Below is a small trained network, with its code and all its weights. Each question gives an input and a class and asks what happens when units are switched off, that is, made to give their printed mean instead of their output.

import numpy as np


def w(rows, s, z=0):
    codes = np.array(rows[::2]) - 128.0
    scale = np.full(codes.shape[1], s)
    scale[-1] = z or s
    return codes * scale


def f(y):
    return y / 2 * (1 + np.tanh(0.7978845608 * (y + 0.044715 * y**3)))


def log_softmax(a):
    a = a - a.max(-1, keepdims=True)
    return a - np.log(np.exp(a).sum(-1, keepdims=True))


def net(x, mask):
    res = np.array(x, float).reshape(1, 6) / 4 @ E
    y = f(res @ A[0][:, :-1].T + A[0][:, -1])
    res = res + np.where(mask, y, B[0][:, -1]) @ B[0][:, :-1]
    return log_softmax(res[-1] @ U[:, :-1].T + U[:, -1])


A, B = {}, {}
E = w([
[104,167,93,128],'x0',
[126,132,125,129],'x1',
[41,76,145,206],'x2',
[113,155,100,128],'x3',
[131,255,213,210],'x4',
[184,117,71,177],'x5',
],0.0085)
A[0] = w([
[68,58,109,208,79],'n1',
[21,177,110,49,252],'n2',
[153,157,190,230,137],'n3',
[138,72,107,109,143],'n4',
[150,189,150,120,180],'n5',
[143,92,213,99,176],'n6',
[82,100,208,92,109],'n7',
[63,78,125,200,94],'n8',
[195,109,56,226,149],'n9',
[91,122,1,89,159],'n10',
[138,179,63,123,195],'n11',
[97,97,142,164,37],'n12',
[76,253,225,90,92],'n13',
[159,176,145,166,132],'n14',
[186,158,148,66,80],'n15',
[168,170,100,67,83],'n16',
[47,122,88,170,128],'n17',
[78,194,166,187,107],'n18',
[78,181,146,51,193],'n19',
[154,116,246,147,112],'n20',
[61,120,103,173,110],'n21',
[196,107,93,196,55],'n22',
[31,139,111,148,108],'n23',
[53,119,213,36,49],'n24',
[92,79,149,184,81],'n25',
[133,87,122,104,142],'n26',
[100,90,146,200,110],'n27',
[166,169,151,178,126],'n28',
[38,87,197,188,119],'n29',
],0.0097,0.0039)
B[0] = w([
[185,131,102,78,207],'n1',
[151,94,102,219,202],'n2',
[93,59,76,112,244],'n3',
[77,64,91,116,180],'n4',
[149,8,149,80,192],'n5',
[163,122,91,233,169],'n6',
[147,156,99,156,158],'n7',
[181,132,79,136,200],'n8',
[123,163,109,218,205],'n9',
[92,51,128,115,211],'n10',
[191,86,131,154,173],'n11',
[143,182,101,78,137],'n12',
[127,82,59,116,255],'n13',
[79,47,104,134,185],'n14',
[188,149,123,63,173],'n15',
[186,135,139,40,170],'n16',
[230,118,165,56,180],'n17',
[110,90,114,80,229],'n18',
[186,136,119,191,184],'n19',
[137,89,54,131,186],'n20',
[181,131,152,62,170],'n21',
[95,236,36,195,152],'n22',
[165,126,99,125,169],'n23',
[108,191,16,196,166],'n24',
[187,153,110,32,171],'n25',
[59,74,111,144,160],'n26',
[178,140,157,42,184],'n27',
[55,1,104,49,188],'n28',
[169,143,154,118,225],'n29',
],0.0061,0.0071)
U = w([
[141,104,146,114,254],'0',
[76,71,121,70,23],'1',
[228,137,155,53,19],'2',
[150,120,127,143,199],'3',
[145,108,147,147,207],'4',
[148,149,100,191,133],'5',
[91,162,211,136,72],'6',
[38,246,193,133,42],'7',
],0.014,0.0083)

Each question gives the input, the list of numbers given to net, and the class t.
The units are the neurons (one row each of A and B). Each row of codes is followed by its name. A weight is (code - 128) times the scale printed after its matrix; where a second scale follows, it is the last column's (A, B and U).
mask holds one flag per neuron, in row order. A switched-off neuron (its flag False) gives its mean, the last column of its row in B, instead of its output. The means were averaged over made-up inputs and are rounded, as every weight is.
A unit's drop is (log p(t) with every unit on - log p(t) with that unit switched off) / (log p(t) with every unit on - log p(t) with every unit switched off).
The circuit of an input: a set's keep is (log p(t) with only the set's units on - log p(t) with every unit switched off) / (log p(t) with every unit on - log p(t) with every unit switched off). Starting from the 12 units with the biggest drops (on a tie, the unit counted first), units are removed one at a time, each time the one whose removal leaves the highest keep (on an exact tie, the one counted first), for as long as the keep stays at least 0.8.
circuit, biggest first: the units of the circuit, biggest drop first
most important unit: the unit with the biggest drop
top k neurons: the k neurons with the biggest drops, biggest first
drop when u is switched off: that unit's drop, to one decimal
input [-6,-1,1,-3,6,4], class 1: circuit, biggest first : [n28, n3, n14]
input [6,1,0,2,-4,7], class 5: circuit, biggest first : [n9, n22]
input [-2,2,2,-2,4,-7], class 5: circuit, biggest first : [n24, n6, n7]
input [-3,-4,8,7,8,-2], class 1: most important unit : n3
input [6,6,-6,7,-4,-7], class 4: circuit, biggest first : [n2, n19]
input [5,3,-3,5,0,-6], class 5: circuit, biggest first : [n2, n19, n24]
input [-5,-7,6,-8,8,1], class 1: top 2 neurons : [n3, n28]
input [-6,-7,6,-1,8,7], class 1: circuit, biggest first : [n28, n3]
input [8,6,-6,-6,8,-3], class 1: circuit, biggest first : [n28, n13, n14]
input [6,2,-6,-6,0,7], class 5: top 4 neurons : [n9, n22, n17, n27]
input [-7,6,7,2,5,4], class 2: top 2 neurons : [n27, n25]
input [-6,-5,2,-6,6,-4], class 1: top 2 neurons : [n3, n28]
input [8,6,8,-7,-7,4], class 2: top 2 neurons : [n17, n1]
input [5,-3,-6,5,-5,-7], class 5: top neuron : [n2]
input [6,0,-5,-3,-3,8], class 5: top 2 neurons : [n9, n22]
input [6,2,7,6,3,1], class 2: drop when n28 is switched off : 0.0
input [2,6,4,3,8,-1], class 1: drop when n28 is switched off : 0.1
input [-8,-7,-3,3,-3,-7], class 3: drop when n9 is switched off : 0.1
